Below is a small trained network, with its code and all its weights. Each question gives an input and a class and asks what happens when units are switched off, that is, made to give their printed mean instead of their output.

import numpy as np


def w(rows, s, z=0):
    codes = np.array(rows[::2]) - 128.0
    scale = np.full(codes.shape[1], s)
    scale[-1] = z or s
    return codes * scale


def f(y):
    return np.maximum(y, 0)


def log_softmax(a):
    a = a - a.max(-1, keepdims=True)
    return a - np.log(np.exp(a).sum(-1, keepdims=True))


def net(x, mask):
    res = np.array(x, float).reshape(1, 5) / 4 @ E
    y = f(res @ A[0][:, :-1].T + A[0][:, -1])
    res = res + np.where(mask, y, B[0][:, -1]) @ B[0][:, :-1]
    return log_softmax(res[-1] @ U[:, :-1].T + U[:, -1])


A, B = {}, {}
E = w([
[160,126,75,149,122,137,135,116,142],'x0',
[122,189,150,254,194,138,89,164,199],'x1',
[53,206,65,78,160,54,210,117,167],'x2',
[139,139,114,134,127,142,148,183,108],'x3',
[99,129,107,54,55,44,49,226,193],'x4',
],0.0089)
A[0] = w([
[140,117,144,107,111,145,110,152,75,129],'N1',
[129,123,170,216,212,193,85,153,171,167],'N2',
[129,155,130,141,80,145,128,52,183,140],'N3',
[191,66,144,55,112,151,171,99,52,10],'N4',
[123,63,115,93,57,146,163,99,47,216],'N5',
[150,129,162,155,160,123,254,73,78,168],'N6',
[127,144,134,193,205,75,105,171,180,71],'N7',
[129,153,112,131,125,153,120,172,100,151],'N8',
[104,134,123,145,49,108,64,182,185,72],'N9',
[166,83,156,155,59,113,85,137,92,220],'N10',
[178,134,175,176,160,152,109,93,122,132],'N11',
[128,133,130,198,123,173,105,118,120,139],'N12',
[164,95,149,168,115,164,91,125,120,113],'N13',
[91,162,92,59,67,90,72,124,146,143],'N14',
[68,122,87,166,198,88,160,122,116,3],'N15',
[45,202,108,141,142,105,232,109,163,115],'N16',
[109,194,122,134,174,85,192,109,142,186],'N17',
[136,149,164,183,147,164,136,102,99,169],'N18',
[141,94,137,125,87,102,72,187,175,131],'N19',
[89,114,44,5,63,117,135,140,134,126],'N20',
[108,170,89,70,109,99,121,115,109,137],'N21',
[123,115,139,136,39,116,67,178,209,162],'N22',
[111,169,102,52,113,15,144,127,158,122],'N23',
],0.0072,0.0053)
B[0] = w([
[117,114,81,106,183,141,121,80,125,165],'N1',
[173,194,130,224,122,73,183,112,83,250],'N2',
[116,135,118,168,83,97,106,166,77,155],'N3',
[221,137,163,142,255,121,22,36,227,181],'N4',
[84,30,66,60,116,203,71,76,180,234],'N5',
[131,86,116,87,209,167,87,76,164,227],'N6',
[105,73,105,87,158,228,63,23,161,191],'N7',
[123,166,143,113,173,105,65,129,168,153],'N8',
[139,82,99,85,247,182,61,64,153,201],'N9',
[137,168,132,98,206,112,89,15,196,222],'N10',
[131,178,190,157,73,100,152,176,118,199],'N11',
[117,192,178,175,129,81,129,172,100,189],'N12',
[121,128,130,147,88,134,159,158,98,183],'N13',
[136,164,100,168,77,113,191,136,100,232],'N14',
[214,181,242,183,229,79,101,47,189,150],'N15',
[131,77,60,25,163,225,61,46,189,220],'N16',
[94,79,59,43,135,203,129,171,119,217],'N17',
[174,156,173,196,112,113,167,192,93,206],'N18',
[80,84,91,110,181,177,117,85,179,209],'N19',
[124,182,159,173,44,107,221,149,57,254],'N20',
[182,145,119,128,109,91,183,163,119,193],'N21',
[114,81,58,59,156,142,112,103,137,234],'N22',
[124,148,149,173,83,105,194,189,82,240],'N23',
],0.006,0.0086)
U = w([
[159,111,112,124,228,148,82,101,176,254],'0',
[38,24,38,63,138,205,124,132,129,25],'1',
[129,217,144,214,40,8,240,254,6,181],'2',
],0.007,0.0011)

Each question gives the input, the list of numbers given to net, and the class t.
The units are the neurons (one row each of A and B). Each row of codes is followed by its name. A weight is (code - 128) times the scale printed after its matrix; where a second scale follows, it is the last column's (A, B and U).
mask holds one flag per neuron, in row order. A switched-off neuron (its flag False) gives its mean, the last column of its row in B, instead of its output. The means were averaged over made-up inputs and are rounded, as every weight is.
A unit's drop is (log p(t) with every unit on - log p(t) with that unit switched off) / (log p(t) with every unit on - log p(t) with every unit switched off).
The circuit of an input: a set's keep is (log p(t) with only the set's units on - log p(t) with every unit switched off) / (log p(t) with every unit on - log p(t) with every unit switched off). Starting from the 12 units with the biggest drops (on a tie, the unit counted first), units are removed one at a time, each time the one whose removal leaves the highest keep (on an exact tie, the one counted first), for as long as the keep stays at least 0.8.
units of the circuit, in order: the units of the circuit, biggest drop first
unit that matters most: the unit with the biggest drop
k most important neurons: the k neurons with the biggest drops, biggest first
drop of u: that unit's drop, to one decimal
input [7,-4,1,-3,7], class 2: unit that matters most : N20
input [-2,8,1,-3,8], class 1: units of the circuit, in order : [N22, N4]
input [-7,0,4,-5,7], class 2: 2 most important neurons : [N23, N20]
input [2,-8,-5,6,-1], class 0: 2 most important neurons : [N4, N10]
input [2,-8,-3,-3,-2], class 0: 3 most important neurons : [N4, N17, N10]
input [4,8,4,0,4], class 1: units of the circuit, in order : [N17, N4]
input [-5,6,0,1,-7], class 2: 3 most important neurons : [N2, N18, N11]
input [-5,-7,-7,-7,0], class 0: 3 most important neurons : [N4, N10, N17]
input [6,-8,-2,2,-3], class 0: 2 most important neurons : [N4, N17]
input [-3,-5,-7,8,-4], class 0: drop of N4 : 0.5
input [6,-6,-2,5,-8], class 0: drop of N4 : 1.1
input [-4,-7,-8,-1,-6], class 0: drop of N4 : 0.9
input [5,6,4,4,5], class 1: drop of N22 : 0.1
input [3,-8,6,-7,3], class 2: units of the circuit, in order : [N20]
